Here is a tiny trained network, its code and every weight. The questions are about switching its units off for an input and a target symbol, where a switched-off unit gives its printed mean instead of its output.

import numpy as np


def w(rows, s, z=0):
    codes = np.array(rows[::2]) - 128.0
    scale = np.full(codes.shape[1], s)
    scale[-1] = z or s
    return codes * scale


def f(y):
    return y / 2 * (1 + np.tanh(0.7978845608 * (y + 0.044715 * y**3)))


def softmax(a):
    e = np.exp(a - a.max(-1, keepdims=True))
    return e / e.sum(-1, keepdims=True)


def log_softmax(a):
    a = a - a.max(-1, keepdims=True)
    return a - np.log(np.exp(a).sum(-1, keepdims=True))


def net(x, mask):
    ids = ['δεητφω'.index(c) for c in x.split()]
    T = len(ids)
    res = E[ids] + P[:T]
    q, k, v = (res @ M[0].T for M in (Q, K, V))
    z = softmax(np.where(np.tri(T) > 0, q @ k.T / 4**0.5, -1e9)) @ v
    res = res + np.where(mask[0], z, O[0][:, -1]) @ O[0][:, :-1]
    y = f(res @ A[0][:, :-1].T + A[0][:, -1])
    res = res + np.where(mask[1:13], y, B[0][:, -1]) @ B[0][:, :-1]
    return log_softmax(res[-1] @ U[:, :-1].T + U[:, -1])


Q, K, V, O, A, B = {}, {}, {}, {}, {}, {}
E = w([
[112,16,9],'δ',
[96,66,122],'ε',
[234,184,110],'η',
[241,159,78],'τ',
[167,80,34],'φ',
[77,163,210],'ω',
],0.013)
P = w([
[119,129,121],'0',
[93,108,90],'1',
[116,88,115],'2',
[87,169,81],'3',
[140,110,226],'4',
[74,167,26],'5',
[200,52,216],'6',
[68,165,37],'7',
[172,74,246],'8',
],0.011)
Q[0] = w([
[128,203,61],'H0',
[100,63,27],'H0',
[212,179,201],'H0',
[191,2,192],'H0',
],0.0059)
K[0] = w([
[32,100,124],'H0',
[92,197,165],'H0',
[75,57,232],'H0',
[159,28,254],'H0',
],0.0083)
V[0] = w([
[114,76,210],'H0',
[57,120,245],'H0',
[231,245,152],'H0',
[100,158,203],'H0',
],0.011)
O[0] = w([
[126,121,109,91],'H0',
[126,163,48,3],'H0',
[65,168,217,18],'H0',
[2,177,67,19],'H0',
],0.011,0.0045)
A[0] = w([
[132,88,141,123],'N0',
[195,53,234,124],'N1',
[74,246,175,2],'N2',
[131,58,125,105],'N3',
[130,94,88,100],'N4',
[206,77,68,179],'N5',
[134,101,115,189],'N6',
[196,214,131,122],'N7',
[151,229,139,85],'N8',
[79,192,120,89],'N9',
[123,87,21,144],'N10',
[153,82,112,186],'N11',
],0.012,0.0075)
B[0] = w([
[219,150,107,155],'N0',
[122,99,46,249],'N1',
[135,25,21,136],'N2',
[155,89,62,174],'N3',
[182,97,176,152],'N4',
[75,178,170,254],'N5',
[106,235,195,170],'N6',
[34,15,119,148],'N7',
[69,61,64,132],'N8',
[253,129,188,132],'N9',
[94,144,165,190],'N10',
[115,195,153,200],'N11',
],0.0061,0.019)
U = w([
[190,155,94,161],'δ',
[71,193,199,253],'ε',
[33,38,139,94],'η',
[98,50,185,69],'τ',
[114,120,108,41],'φ',
[2,166,13,81],'ω',
],0.007,0.0044)

Each question gives the input, a string of symbols that net reads in full, and the target symbol t.
The units are the heads (4 rows each of Q, K, V and O) and the neurons (one row each of A and B). Each row of codes is followed by its name. A weight is (code - 128) times the scale printed after its matrix; where a second scale follows, it is the last column's (O, A, B and U).
mask holds one flag per unit, heads first, then neurons. A switched-off unit (its flag False) gives its mean, the last column of its rows in O or B, instead of its output. The means were averaged over made-up inputs and are rounded, as every weight is.
A unit's drop is (log p(t) with every unit on - log p(t) with that unit switched off) / (log p(t) with every unit on - log p(t) with every unit switched off).
The circuit of an input: a set's keep is (log p(t) with only the set's units on - log p(t) with every unit switched off) / (log p(t) with every unit on - log p(t) with every unit switched off). Starting from the 12 units with the biggest drops (on a tie, the unit counted first), units are removed one at a time, each time the one whose removal leaves the highest keep (on an exact tie, the one counted first), for as long as the keep stays at least 0.8.
units of the circuit, in order: the units of the circuit, biggest drop first
top k neurons: the k neurons with the biggest drops, biggest first
drop of u: that unit's drop, to one decimal
input ω ε τ ε δ δ, target ε: top neuron -> N5
input ε τ δ ε δ, target δ: units of the circuit, in order -> H0, N0, N7
input ω τ δ ε ε τ, target ε: units of the circuit, in order -> N1, N3
input φ η τ φ τ, target τ: units of the circuit, in order -> H0, N7, N5
input η φ η φ η, target η: top 2 neurons -> N7, N1
input η ε δ η δ ε δ τ ω, target δ: units of the circuit, in order -> H0, N10
input ε ε τ, target ε: top 2 neurons -> N5, N1
input ω δ δ, target ε: top 2 neurons -> N1, N10
input η η τ ω η η η, target η: drop of N4 -> 0.0
input ε ε φ δ, target δ: drop of N0 -> 0.2
input η δ τ ε ω ε ω ε ε, target ω: drop of H0 -> 0.6
